Each row has a class, written after it.
[ 10   2 -28  14 -13   9  12   9   3  20 -28  43 -16  12  16  11 -21  -4
 -21   0  -9  40  51  22 -39  19 -11  28  -9  38  15  42  -9  48  32 -13
 -21 -11 -34 -12 -12] | zukab
[ 21 -24  16  15 -11 -11  12  10  -8 -13  -9   6 -15   4 -37 -13  37 -40
 -48   6  -1  29  -3  -2  50 -24  16 -23 -26  28   1  11 -10 -47  23   3
  -3  10  -6  14 -17] | libe
[-31  10 -26 -10 -40 -21   1  21  20  -7  23 -30   2  20 -15  -1  10 -13
  -7  13   2 -10  -3   7  21 -27  11 -22 -24  31  -2 -20  -1 -22   7  15
  31  10  -6   4 -15] | pote
[-14  15   9   0 -27 -25  -3  12  42  20   8 -11   2  -5  15   9  -6  -3
 -24  38  -7  -9  -8   2 -20   1   7 -26 -12  40 -33  -7  16  16   8  52
  -5 -23 -18   7 -14] | farim
[-17   5  17  21 -26 -33  37  18  30  16   2 -43 -21  22 -11   4   1 -24
 -22  -2  -5  14  11   0  -7   0  28 -25 -16  13  22 -11  -1 -20   8  34
   3  -6  25  17   5] | gade
[ 34   5   3   1 -26  -1  -2  17  23  24  22  -9 -55  -6   2   7  13 -20
 -45  27  -7  26 -21  15  11 -47  19  -7 -30  28 -37  30 -13 -21 -20   9
  13  -6 -31  15 -37] | zukab
[  3  22 -32  -8  -7 -13 -23  16  26  13  -7  -2  11  35  -5  25  -4 -19
  -8  23  -2 -15  -6  -1 -24  28  16 -33 -24  26 -28  -7   3 -14   5  50
  14   3 -11  -3 -29] | vudo
[  5  -2 -42  28  18 -41   2  67  -9  31   5  23   2 -31   8  64 -60  10
 -16  36   4 -24  -6  17   7  17  27 -20 -21  17  -5 -19  14  39 -16  10
 -43 -16 -19  -2 -70] | gade
[-13  10 -21  12  -9   7  13  -1 -13  -2 -10  27 -20  12  10   0 -18  -4
  -4  11  12  28  30  20   6   4   6  28 -13  14  24  21  -5  15  32 -13
 -11  23 -29 -15 -15] | pote
[ 21  22 -34 -18 -26  -3  13  31 -21  29 -21  15  -9   3  40  20  41  32
 -10 -40  -4  29  37   3 -15   5  22   3 -32  13  24  16  16  30 -19  36
 -35   0 -56  -2   5] | Vanot
[ 45 -46 -30  24   2  41 -34  15 -46  46 -41   4  13  -8  -4  20 -28  -6
  17 -11 -16  -8  16  -8  15  67  27 -15 -28  34  -1 -18   6 -26 -62  15
  -7 -17 -47  -6 -53] | zenor
[ 23 -33   8  46  26  21   5 -16 -18  19 -25 -18  -2   2 -14  19  11  12
  13  14  22  15  -4 -14  24  41  22  11  24  -4  -5  -7   9 -47 -25  35
  21  -9 -21  11 -27] | zukab
[  3 -43   2  40  16   9  -7 -34 -13  26 -14 -10   8 -19   7 -19  32 -28
  -9  16  11  40 -13 -17  43   4  25   4 -24   8   0 -23 -25 -49 -25  -3
  47 -29  -4  22 -27] | libe
[ 17  36 -35 -10 -24 -20   9  19 -19   5 -25  24  16  33  17 -15   5 -18
  -7 -21  -3  48  40  23 -18  -1  -5  17 -10  30  38  34   5  35  17 -28
 -35  26  -4  -5  -9] | Vanot
[  5 -41 -18  45  36  17 -19   2 -30  41   2  34  15 -13  -4  24   5  23
  -4  -9  22  21 -15  -6  24  63  40   8 -14 -10 -13 -25  -5 -20 -27  31
  11 -14 -43  18 -40] | farim
[ -8  10 -25  16  -6   1   2  17  19  26 -18  28  11  45  -7   9  25   4
  -3 -27   8  44   8   1 -18  25  11  17   5  19   4  -5   0  28  19   1
  -9  12 -37   0 -26] | zukab
[-43  -1  43  -5  21  48  47 -10  28  26 -19 -61  -5  20 -62  56  26  23
  74  53  72 -33  -2 -68  -5  52  18 -26 113  34 -28 -46  25  -1   6 100
 -37 -39 -22   8  12] | Vanot
[-37   9 -15  37 -21 -19   4  30  30  16  28 -29 -26   6  -3   1 -14 -13
  -6  28 -13  -7  -2  11   5 -17  27 -15 -37  18   0  -8   4 -20  14  29
  -5 -17 -13  -3 -35] | farim
[-11   4 -14  15 -16  -2   9   3  -4   6   4  11 -20  18   4 -12  -5   7
 -31 -40  -4  46   8  11 -11  -2  22  20 -10  -1  29  13   9  23  14 -47
 -57  13 -42   4 -46] | zenor
[-32  -5 -46  23 -13 -37   5  18   5  23 -18  27  27  12  19  -8  13  -1
 -10 -38  16  12  43 -11 -38   9  -8 -10 -11  12  23 -28  -5  53  46 -29
 -14  25  -2   2 -36] | gade
[  1 -30  11   6  12  31   3 -16 -20  27  18  44  -5 -27 -20  19  50   4
 -24   0  22  48 -21  -3  32  61  66  27 -37 -29 -46 -10 -32  -4 -16  50
  39 -47 -77  30 -35] | farim
[ 83 -30 -26   8  18   0 -38 -18  -8  16 -27 -11  25  12   3  15  17   3
   5 -25  17  32 -23 -31   9  73  10   0 -39   1 -17 -18  -5  -9 -25  35
  -6 -47 -19  14 -31] | Vanot
[ 13   1   1  14 -26  -6   0  26  14  10   1 -22 -25   7   6  -7 -22  -2
   3   8  -2   5  14  -3  -5 -15  15 -20 -13  37  14 -10   7 -25   3   8
  -8  21  -5   3   0] | sov
[ 41 -14 -20   7  -9   8 -55  13  16   7 -19  42  10  11 -11  33 -41  31
 -29 -14 -18 -45  -1  -9 -42  42 -55 -33  27  42 -18  36   1  29  -9  35
 -11   7  10  30  17] | gade
[-22  24 -32  -1 -20  -6  -8  13   2   5 -12  12  21  54  16   4  -2  16
   8 -17   5  35  -7  22  -6  -2  24  14  12  15  22   8   5   8   7  -6
  -6  19 -41   3 -29] | zukab
[  4  20 -33  -1  -6  -6   5  -5 -21   6 -15  28   1  24 -14   0  13 -11
 -35 -14  -8  46   1   4  10  37  19  18 -12  26  19  37  -4  10   0   0
 -25  29 -43  -2 -17] | vudo
[ 16 -30 -19  42  23 -16  -5   1 -24  45 -13  -1  12 -19  11   7  15   0
 -27 -10  -8  15 -21 -10  20  40  18  -5 -35  -9   5 -20 -12   3 -43   1
 -32 -17   0  20 -43] | gade
[-22   6 -11  11 -22 -35   9  12  50 -14  25 -13 -26 -12  16  24 -16   7
   9  21  -7  11  10   1   9 -46  21   9 -29   2 -25  -6   5   0   8  29
  11 -46  -5  -3   6] | Vanot
[ 41 -50   4  19  22  33 -25 -32 -20  30 -38  31  22 -23  -4   5  27 -15
 -11 -19   3  40 -19 -30  34  58   5   1 -22  13 -18 -16 -23   0 -27  23
   9 -22 -33   7 -29] | farim
[ 33 -21   8  29  14  -2  -7 -38 -33  24  -7 -23 -21 -29  -8  16  29 -12
 -44  15   7  42 -30 -16  14  44  53   6 -19 -10 -17  -2 -16 -37 -59  32
  27   0 -22  22 -67] | vudo
[ 43   3 -37  16 -22 -14 -10  -9  -3  27 -32  63  22  38   7   8  68  -3
 -39 -51 -15  89  -1  21  50  42   1  58 -33  37  -8  27  -8  22   2 -21
  -4  37 -67 -18   6] | zukab
[ 35  -3  -4  47 -10 -33  19  36  42  16  26 -97 -48   8 -16  15 -22   9
 -27  25 -36 -17 -35  23  14  64  12  12  -1  -2  -3 -19  10 -28 -38  27
 -53   1   7   0 -27] | vudo
[-47   9 -19  -2  -9 -57  -4  -5  23   8  37 -16  -2  -2  14 -12 -25 -56
 -40  24   9  12 -41  11  24 -48  21 -38 -79  39 -10 -15   6 -30  13 -20
  28 -24   6  22 -35] | Vanot
[-16  10 -24   8 -36 -23 -15  64 -25  22  20 -19 -24  11  -1  -5 -59   0
   1  44 -37 -24   6  25 -24 -41  60 -28 -20  28   4  12  12 -36 -16  30
 -33  13  -6  -5 -42] | libe
[ -2  27 -35  -5 -13   5  -5   5  -6 -10 -20  -6  11  50  13  -4  -9 -20
  15 -23   0  51  15  10 -15  14  25  11  -9   2  53  14   4  -4   2 -36
 -11   7 -31  -8 -47] | vudo
[ 53 -53 -29  -1  -8  12 -27   8   2  -2 -24 -15  48 -13  -5  -1  37  15
 -17 -21  17  11  -3  -6  50  12   8  -9 -25  18 -46 -47 -30  28 -13  15
  20 -22 -30  19 -55] | zenor
[  2 -41 -28  27   1  29 -14 -10 -30  12  -8 -31 -22  12  -7  18  -9 -11
  13  10  21  -6   5 -11  23  38  24 -16 -35   4  22 -27 -13 -58 -40  12
  14 -15 -34   9 -46] | pote
[ -2   1 -23  11 -19 -38   4   3  13   6  11 -37  -2 -13  14  16   3 -16
 -16  18   6  14  -8   4  22  -2  16  -6 -30  38  13 -42 -13  -7 -19   3
  40   1   3   3 -16] | sov
[-13  20 -48  10  46 -14   0  17  -2  27 -36  71  36  60   1  38  10   1
 -22 -31  21  59 -28  15  32  12  17  13  11  50   6  18  16   7  35  25
  16  33 -37 -17 -29] | zukab
[ 29  -4 -14  29  -4  21 -28  40 -17 -11 -14  48 -32  15 -15   5 -22  16
  22   5 -16  -1  41  -2 -32  17   0  21   9  -4  21  32  18   4   4  -9
 -41   8 -35  -8  -9] | libe
[ -1 -27   8   8  14  35  20  -3 -25  41 -12  -6   6 -12   0  -8  -6  20
  -5   4  16  30   7 -19  -8  29  38  -7  -4  18   6  -7   2  -8   6  23
 -37 -21 -29  19 -16] | sov
[-13  -9  -1  26   3 -28  -1  20  25   3   8  -7  14   4   3  10  -4  -2
  16  28  18  11 -27   8  48 -13  30  -3 -16  31  -9 -42 -15 -24   1  19
  38 -23  -5   8 -12] | zukab
[ 34  -1 -37 -19 -14   3  18 -25  14   6 -43   8  29  32  -2  29  11  -7
 -24 -30  29  59  30 -14 -10  40  -2   5  36  17  -4  14   8   5  26  34
  33  21 -30  -2 -35] | pote
[  0 -45 -14  29  37   4  -4   6 -21  20 -17 -19   3  23  10  20 -11  12
  28 -10  13  27 -22  -4  45  18  50   6 -10   5  10 -39   4 -57 -44  30
  34 -16 -26  -3 -18] | zukab
[ -2  25 -44   0 -15   8 -13  12  12   3 -21  25  17  45   1  10   7   6
   8 -25   5  24   9  -2 -20  23   6  10  12   6  26  22   8  19  24   3
 -11   1 -43  -2 -19] | libe
[-26  41 -16 -16  -8  23 -21   2 -23  13  -3  35   0  57 -12  -3  42  -9
 -14  16  -4   8   7  20 -42  10   0  16 -31  13   7  33  23  31  33  -9
 -26  14 -36 -12   8] | libe
[-114   -3  -34  -22   -5  -38   37   -2   34  -32    2   -9    8    6
   10  -23  -27    0  -31  -12   18  -37   30    5  -37  -32   15  -17
  -12  -37  -44  -31   11   90   46    5   -7    9  -23    2  -36] | zenor
[-24  30 -10  33 -38 -24   3 -21  34  21 -38  22 -11  10  12  18  46 -31
   1 -30   1  32  12 -24  15  17  28   3  -5  20  -4  13   5  -7  -8  15
  31  12 -51 -20 -18] | libe
[ 11  17 -26 -29 -11 -42 -31 -10 -10 -13  -7  10  10  28  30  20 -27 -24
  -7  20   3 -31   2  16 -17  18 -18 -27 -28  27  -3   5  16 -20 -23  15
  16   5   8   6  24] | Vanot
[-21 -44 -30  63  38 -24  23   6  -6  28 -18  -2  18  15  17   3 -19  41
  -8 -28  45  20  -4  -4  36  12  45  -3 -11 -22 -12 -28  10 -10  22   7
 -49  15 -32   4 -39] | zukab
[  0 -10 -48 -22  -3 -41  21  20  -2  14  28  -7 -21   4   6  14  -4  -8
 -13  32  11   9  39  -9  -8 -16  38 -13  -5  24 -23  -7   0 -49   1  43
  34   7 -18  -8  -2] | vudo
[-22  -9 -35  53 -30   3 -22  40  31  22   5  12  -4  33 -28  42 -17  26
   4  27 -30 -17  12  12 -23  29   7   1 -14  25 -17  -8  22 -10  18  33
 -40  -9 -41  -5 -36] | zukab
[ -2 -31 -33  32  53   2   5  -4  13  28 -21   0  11  35  12  16 -32   7
   1   7  23  38 -31 -11   4  93  41   9  -7  -6  10 -54 -18 -20  -7  56
  -6 -24 -29  26 -42] | sov
[ -6   2 -51  21  46 -12 -29  15  -9  25 -25  60  19   1  14  18 -52 -35
  -2   6  25  -4   7  -7  -6  42  28 -28 -50  20 -24   8  -1  13 -26 -10
  14 -17 -30   0 -57] | vudo
[ 51 -45 -37  32  14  16 -23  18 -31   6 -35 -30  12  12  32  20 -22  41
 -12   3  22  -5   4  15  20  14   7 -19 -11  21  26   0 -15  -1 -17   3
 -61 -31 -24  15 -47] | libe
[ 34   2  -2  28  17 -12 -21  35  12  27  15   9  11 -26  13  -6  13   9
  -9  18   9   4  -8   3 -15  18  23   0 -64 -18 -34 -29 -20  39 -36   6
 -10 -51  18  24 -40] | pote
[-16   9 -40  -5 -13 -21 -13   8  13 -11  -4 -17   6   9   4  10   1 -30
  10  50  13 -41  12  -1  14   9  -4 -32 -20  40  -9 -22 -18 -18  -1  22
  30  -5 -14  -3 -23] | vudo
[  8   0 -18  33 -24   2  -8 -38  35  10  -5 -14 -34   3   7  43  -4 -38
  -6  59   4   8   3   5  29  41 -16  12 -45  55  -1 -11 -21 -23   9   7
  20 -24 -30 -17   7] | sov
[-24  14  15  20 -30 -68  10 -10  46  20  25  30 -25   5 -27  41  21 -42
 -84   1 -27  18 -32  20  -8  55  17   7 -34   5 -56  10  11  11  13   7
   6   7 -19   7 -35] | gade
[ 21 -25 -33  13   5  -3  11 -23 -19  22 -22 -10  22 -29   7   1   8 -14
 -14  18   6  48   2 -11  50  12  34  15 -17  19 -18  -7 -14 -17 -19  23
  36  -6 -28   2 -43] | sov
[ 17  19 -24   3 -25  24  -3  17  14   0 -31   3   0  38  11   8  15  17
   5 -10   5  33  10   9   9  -4   2  15  26  18  24  29  14  12  30   2
 -34  11 -60  -7 -30] | libe
[  3  -9 -39 -12 -22  67 -13 -16 -23  -3 -28 -14   2 -18   8  23 -40  -6
  47  45  15 -45  21  -9  39   0   2 -31 -11   7   4  23 -31 -29 -46  27
   7 -40 -42   9 -18] | pote
[  4 -42 -66  36   1  10 -24   9 -45  25 -24   8  21 -18  11  27  13  22
 -22   1 -12  15  22   0  13  22  44   6 -59 -11  -9  -1  10   4 -54  23
   0 -35 -66   7 -63] | libe
[ -5 -34 -25  29  36  28 -18 -18 -24  20 -30  50  17   5  23  19 -29  25
  18   5  26   2   6 -13  35  43  22  -6 -30  15  -1 -13 -15 -28 -16  38
   5  -7 -34  13  35] | sov
[-19  32 -31  35  -2  -3   4  24   0  24  -4  13   8  43   8   4  -4   5
  14 -27  29   6   9  23  -5  40   2  11  -7  -1  51  -3 -10  33  32 -34
 -21  27  -7   6 -11] | gade
[-11  -3 -39  -9 -27 -43 -23  14  22   3  27   6  13 -13 -11  17   4 -17
 -14   5 -19   2 -26 -11  21 -20  16 -19 -37  20 -31 -27  -2 -23 -17  39
  50  -8  -2  16 -20] | Vanot
[ 10 -41 -34  28  36  -1 -13  -6 -24  11 -32  -3  23  27  -7  30  11   0
 -33  12   9  33  -7   3  29  69  39  -1 -43  35  -6 -20 -14 -17 -31  53
  15 -29 -32  13 -38] | vudo
[-11   3 -19   8 -16 -28 -15  16  43  12  20 -15 -12  40   2  -3  -6 -24
 -15  -4  -1 -12  -1   7 -18   1   9 -26 -26  30 -14 -25  -6 -21  11   3
   8 -13   7   7 -21] | zenor
[ 16 -42 -39  21  11  26  -7   5 -77  23 -37   8  23 -23   7  39   0  16
  -3  -3  16  19  12   7  55  55  33   5 -10  29  28  -9   3   2 -62  18
  -1   0 -76  -3 -52] | farim
[-12 -32 -37   6  20  22  -7 -17 -30  27  -5  22   2  -6  -5  20  21   2
 -22   8  14  26  -5 -17  21  29  24   1 -38  17   0 -12 -16 -17 -28  36
  24 -28 -40  16 -29] | pote
[-14  -1  -8  15  25   3  16   3 -16   1 -24  41  12  48 -12 -18  19 -15
 -17 -24   9  64 -14   9  16   5  25  19   7 -20  24   5  -3  -8  15 -16
 -22  37 -24  14 -37] | zukab
[-18 -46 -43  34  16  28   2   2 -18  16 -14  10 -18  -1   6  -8 -10 -10
 -19  -5  -6  43  24   0  25 -12  21   8 -58  36  16   5 -31  -3   9 -14
 -12 -32 -33   1 -40] | sov
[-11  49   4  13 -36 -24  -6  37  30  15  18 -47 -27  27  11  14 -19  -9
  17  19   5 -34 -10  19 -28  -4  13 -28  -6  23  29  -6   1  -5   3  16
  13   1  19   8 -13] | gade
[  8 -41 -42   6  32   5 -20 -19 -46  41 -18  21  28 -12  18  17  61  -9
 -21   4  21  40 -23 -17  46  11  35  -8 -59  39  -4 -28 -37 -23 -50  25
  49 -50 -44  18 -45] | zukab
[ -7  32 -57 -23  -3  10 -12   6  -1  10 -29  30  14  44  21  23   5 -12
  17 -16   6   2  36   8 -40  10 -17  -5  -8  18  11  28   9  19  27  16
   5  -3 -18 -14 -15] | Vanot
[  3 -13 -11   4   1 -43   2  19  13 -11  -1 -17  20  40   0   4  -6   0
  11  19   2  15   0  -2   5  -7  20  -9   3  21   6 -34  10 -41  -1  31
  15 -10  11   3   4] | zukab
